Below is a small trained network, with its code and all its weights. Each question gives an input and a target symbol and asks what happens when units are switched off, that is, made to give their printed mean instead of their output.

import numpy as np


def w(rows, s, z=0):
    codes = np.array(rows[::2]) - 128.0
    scale = np.full(codes.shape[1], s)
    scale[-1] = z or s
    return codes * scale


def f(y):
    return np.maximum(y, 0)


def softmax(a):
    e = np.exp(a - a.max(-1, keepdims=True))
    return e / e.sum(-1, keepdims=True)


def log_softmax(a):
    a = a - a.max(-1, keepdims=True)
    return a - np.log(np.exp(a).sum(-1, keepdims=True))


def net(x, mask):
    ids = ['ΓΨαεζημξφω'.index(c) for c in x.split()]
    T = len(ids)
    res = E[ids] + P[:T]
    q, k, v = (res @ M[0].T for M in (Q, K, V))
    z = softmax(np.where(np.tri(T) > 0, q @ k.T / 4**0.5, -1e9)) @ v
    res = res + np.where(mask[0], z, O[0][:, -1]) @ O[0][:, :-1]
    y = f(res @ A[0][:, :-1].T + A[0][:, -1])
    res = res + np.where(mask[1:25], y, B[0][:, -1]) @ B[0][:, :-1]
    return log_softmax(res[-1] @ U[:, :-1].T + U[:, -1])


Q, K, V, O, A, B = {}, {}, {}, {}, {}, {}
E = w([
[44,114,159],'Γ',
[77,111,161],'Ψ',
[136,112,180],'α',
[141,103,168],'ε',
[157,99,163],'ζ',
[65,111,159],'η',
[136,103,165],'μ',
[93,121,181],'ξ',
[106,235,59],'φ',
[104,248,45],'ω',
],0.016)
P = w([
[117,58,98],'0',
[196,117,161],'1',
[158,100,135],'2',
[115,147,78],'3',
[180,175,35],'4',
[152,110,143],'5',
[113,152,86],'6',
[223,165,169],'7',
[159,103,137],'8',
[122,141,70],'9',
[183,201,4],'10',
],0.016)
Q[0] = w([
[137,188,109],'H0',
[111,2,188],'H0',
[126,114,120],'H0',
[130,140,87],'H0',
],0.028)
K[0] = w([
[147,188,175],'H0',
[101,2,19],'H0',
[101,104,128],'H0',
[80,129,178],'H0',
],0.022)
V[0] = w([
[2,188,239],'H0',
[223,71,20],'H0',
[198,125,129],'H0',
[171,156,191],'H0',
],0.0099)
O[0] = w([
[103,211,244,5],'H0',
[149,77,11,213],'H0',
[137,62,130,216],'H0',
[128,72,193,203],'H0',
],0.011,0.0018)
A[0] = w([
[26,92,157,106],'N0',
[149,211,64,125],'N1',
[129,127,146,27],'N2',
[48,158,136,69],'N3',
[122,129,71,139],'N4',
[109,235,91,155],'N5',
[83,124,113,80],'N6',
[135,92,84,39],'N7',
[131,136,132,65],'N8',
[193,185,161,65],'N9',
[135,57,203,88],'N10',
[113,146,136,1],'N11',
[38,120,123,31],'N12',
[131,140,134,55],'N13',
[108,126,85,77],'N14',
[112,229,113,68],'N15',
[134,128,134,77],'N16',
[164,102,177,167],'N17',
[103,57,188,103],'N18',
[153,246,84,106],'N19',
[150,117,111,55],'N20',
[100,107,112,100],'N21',
[14,176,99,134],'N22',
[92,75,173,141],'N23',
],0.011,0.0072)
B[0] = w([
[56,199,7,183],'N0',
[229,181,171,204],'N1',
[224,227,54,128],'N2',
[75,94,158,164],'N3',
[120,81,239,251],'N4',
[113,69,52,222],'N5',
[90,131,83,137],'N6',
[2,144,193,204],'N7',
[180,236,72,128],'N8',
[64,208,109,180],'N9',
[252,153,123,186],'N10',
[222,96,166,128],'N11',
[13,94,118,142],'N12',
[148,94,146,128],'N13',
[161,140,95,166],'N14',
[204,115,196,172],'N15',
[132,113,128,128],'N16',
[49,133,45,254],'N17',
[231,131,109,178],'N18',
[6,109,76,197],'N19',
[47,114,201,149],'N20',
[127,148,79,152],'N21',
[185,155,205,215],'N22',
[182,151,62,199],'N23',
],0.023,0.004)
U = w([
[80,187,114,33],'Γ',
[112,174,111,51],'Ψ',
[163,90,45,253],'α',
[113,96,88,79],'ε',
[87,89,109,105],'ζ',
[97,170,106,55],'η',
[114,115,102,109],'μ',
[164,254,133,191],'ξ',
[149,189,168,150],'φ',
[162,197,189,212],'ω',
],0.0082,0.0042)

Each question gives the input, a string of symbols that net reads in full, and the target symbol t.
The units are the heads (4 rows each of Q, K, V and O) and the neurons (one row each of A and B). Each row of codes is followed by its name. A weight is (code - 128) times the scale printed after its matrix; where a second scale follows, it is the last column's (O, A, B and U).
mask holds one flag per unit, heads first, then neurons. A switched-off unit (its flag False) gives its mean, the last column of its rows in O or B, instead of its output. The means were averaged over made-up inputs and are rounded, as every weight is.
A unit's drop is (log p(t) with every unit on - log p(t) with that unit switched off) / (log p(t) with every unit on - log p(t) with every unit switched off).
The circuit of an input: a set's keep is (log p(t) with only the set's units on - log p(t) with every unit switched off) / (log p(t) with every unit on - log p(t) with every unit switched off). Starting from the 12 units with the biggest drops (on a tie, the unit counted first), units are removed one at a time, each time the one whose removal leaves the highest keep (on an exact tie, the one counted first), for as long as the keep stays at least 0.8.
circuit, biggest first: the units of the circuit, biggest drop first
most important unit: the unit with the biggest drop
k most important neurons: the k neurons with the biggest drops, biggest first
drop of u: that unit's drop, to one decimal
input α Γ Ψ ε ξ, target Γ: circuit, biggest first	H0, N19
input ζ Γ ω ξ Γ Ψ, target ζ: circuit, biggest first	H0, N7, N4
input ξ α Ψ Ψ α Γ, target ξ: 2 most important neurons	N22, N0
input α ξ α α ω ζ ξ α Γ, target α: most important unit	N7
input Ψ α φ ξ ζ φ α ω ξ α η, target ω: circuit, biggest first	N4, N1
input α Γ ε α ζ, target Γ: 2 most important neurons	N9, N19
input α ε α ξ α ξ ζ Γ ξ η α, target Γ: 3 most important neurons	N9, N19, N17
input α Γ α Γ ξ Γ α ε, target ξ: circuit, biggest first	N9, N10
input ξ α η, target ξ: circuit, biggest first	H0, N22, N0
input α ξ ζ Γ ξ α ω Γ ω ξ ε, target Γ: circuit, biggest first	H0, N9, N19
input ξ ζ μ ω η, target ζ: 2 most important neurons	N7, N4
input ξ α ω ξ α α α Ψ, target α: 2 most important neurons	N7, N4
input α ω ξ μ α φ ξ η, target α: circuit, biggest first	N7, H0
input α ζ α α, target α: circuit, biggest first	H0, N7, N22
input ξ Γ ξ Γ α μ ω, target ω: 4 most important neurons	N15, N22, N1, N17
input ω ζ Γ, target ω: most important unit	H0
input α α α μ α ξ α μ, target α: circuit, biggest first	H0, N7
input ω φ α α μ ε, target ω: 4 most important neurons	N1, N4, N17, N5
input ζ α Γ α ζ ξ α α μ, target ζ: 2 most important neurons	N7, N4
input α α α α ω ζ ξ Γ α ξ Ψ, target Γ: most important unit	H0
input ζ ζ α ω ζ ξ, target ζ: 3 most important neurons	N7, N4, N1
input α Γ α ε ω ξ, target α: drop of N4	0.1
input ξ ξ α μ α ω α ξ ε Γ α, target ξ: drop of N4	0.1
input Γ α ω Γ ζ α α ξ, target ζ: drop of N7	0.2
